Below are the code and all the weights of a small trained network. Each question names an input and a class and asks about switching units off, where a switched-off unit gives its printed mean instead of its output.

import numpy as np


def w(rows, s, z=0):
    codes = np.array(rows[::2]) - 128.0
    scale = np.full(codes.shape[1], s)
    scale[-1] = z or s
    return codes * scale


def f(y):
    return y / 2 * (1 + np.tanh(0.7978845608 * (y + 0.044715 * y**3)))


def log_softmax(a):
    a = a - a.max(-1, keepdims=True)
    return a - np.log(np.exp(a).sum(-1, keepdims=True))


def net(x, mask):
    res = np.array(x, float).reshape(1, 6) / 4 @ E
    y = f(res @ A[0][:, :-1].T + A[0][:, -1])
    res = res + np.where(mask, y, B[0][:, -1]) @ B[0][:, :-1]
    return log_softmax(res[-1] @ U[:, :-1].T + U[:, -1])


A, B = {}, {}
E = w([
[97,240,124,2],'x0',
[88,4,35,76],'x1',
[247,86,138,86],'x2',
[115,128,164,118],'x3',
[136,129,108,133],'x4',
[147,130,78,141],'x5',
],0.0098)
A[0] = w([
[120,142,133,123,114],'N1',
[88,53,91,65,182],'N2',
[46,7,99,110,130],'N3',
[194,149,125,33,31],'N4',
[90,123,117,251,253],'N5',
[123,125,97,158,121],'N6',
[164,96,150,151,196],'N7',
[133,129,146,127,124],'N8',
[21,195,80,104,130],'N9',
[114,215,118,144,148],'N10',
[98,138,106,179,185],'N11',
[159,120,158,168,162],'N12',
[147,86,171,111,108],'N13',
[221,148,125,25,59],'N14',
[247,19,180,192,140],'N15',
[158,129,135,170,181],'N16',
[102,67,127,138,152],'N17',
[130,117,106,59,134],'N18',
[123,139,178,152,147],'N19',
[81,204,97,99,137],'N20',
[138,133,133,80,99],'N21',
[86,136,165,104,86],'N22',
[112,116,98,2,110],'N23',
[47,90,144,249,243],'N24',
[127,129,113,159,164],'N25',
[186,182,146,153,185],'N26',
[83,52,82,71,206],'N27',
[163,235,142,130,176],'N28',
[139,183,145,197,202],'N29',
[145,111,130,68,93],'N30',
[79,59,92,149,128],'N31',
],0.014,0.005)
B[0] = w([
[132,131,121,116,133],'N1',
[123,37,132,129,208],'N2',
[160,24,121,204,228],'N3',
[116,92,221,98,171],'N4',
[58,161,164,173,217],'N5',
[136,112,144,115,141],'N6',
[136,158,96,177,171],'N7',
[134,137,131,128,131],'N8',
[129,96,13,85,211],'N9',
[92,149,110,67,186],'N10',
[94,118,138,127,161],'N11',
[128,173,113,158,163],'N12',
[130,115,102,150,145],'N13',
[123,91,250,90,183],'N14',
[178,203,5,198,251],'N15',
[125,160,115,168,160],'N16',
[134,90,124,169,173],'N17',
[141,84,136,101,162],'N18',
[117,170,126,144,158],'N19',
[132,145,86,45,195],'N20',
[145,109,150,103,145],'N21',
[140,128,107,100,149],'N22',
[137,63,124,74,194],'N23',
[52,128,205,211,230],'N24',
[122,131,136,138,144],'N25',
[156,199,155,154,183],'N26',
[138,27,129,128,216],'N27',
[150,207,158,58,210],'N28',
[75,175,133,139,189],'N29',
[139,89,141,126,148],'N30',
[137,55,126,155,191],'N31',
],0.029,0.017)
U = w([
[18,196,225,172,172],'0',
[76,99,220,190,133],'1',
[74,209,82,39,105],'2',
[96,93,43,75,57],'3',
[175,234,153,172,201],'4',
[203,118,112,178,25],'5',
[178,193,255,77,66],'6',
[93,90,227,100,249],'7',
],0.0081,0.0021)

Each question gives the input, the list of numbers given to net, and the class t.
The units are the neurons (one row each of A and B). Each row of codes is followed by its name. A weight is (code - 128) times the scale printed after its matrix; where a second scale follows, it is the last column's (A, B and U).
mask holds one flag per neuron, in row order. A switched-off neuron (its flag False) gives its mean, the last column of its row in B, instead of its output. The means were averaged over made-up inputs and are rounded, as every weight is.
A unit's drop is (log p(t) with every unit on - log p(t) with that unit switched off) / (log p(t) with every unit on - log p(t) with every unit switched off).
most important unit: the unit with the biggest drop
top k neurons: the k neurons with the biggest drops, biggest first
drop of u: that unit's drop, to one decimal
input [0,3,1,-4,4,-5], class 5: most important unit : N24
input [1,1,-1,7,0,-6], class 3: top 2 neurons : (N14 N24)
input [6,-6,1,-7,-8,-6], class 6: top 2 neurons : (N14 N15)
input [-5,-8,0,-6,-5,4], class 0: top 2 neurons : (N5 N24)
input [0,6,4,-1,2,1], class 5: top 4 neurons : (N24 N9 N3 N5)
input [1,2,0,6,2,0], class 3: top 4 neurons : (N24 N14 N5 N4)
input [-1,0,7,3,-7,-8], class 4: top 2 neurons : (N3 N27)
input [0,-6,0,-8,-4,2], class 0: top 3 neurons : (N15 N9 N29)
input [1,6,4,-5,-6,-4], class 7: top 3 neurons : (N9 N24 N23)
input [-7,6,1,-1,-3,8], class 5: top 2 neurons : (N15 N14)
input [1,-8,6,-2,4,7], class 6: top 3 neurons : (N14 N28 N4)
input [-8,-6,0,-7,-3,3], class 0: top 2 neurons : (N24 N5)
input [1,2,8,2,-2,-4], class 7: top 2 neurons : (N14 N4)
input [3,0,-5,-8,-1,7], class 2: most important unit : N3
input [0,-7,8,-2,-2,2], class 4: drop of N15 : 0.8
input [1,-3,-7,-5,6,-8], class 2: drop of N9 : 0.5
input [-5,-5,2,6,1,-4], class 4: drop of N15 : 0.5
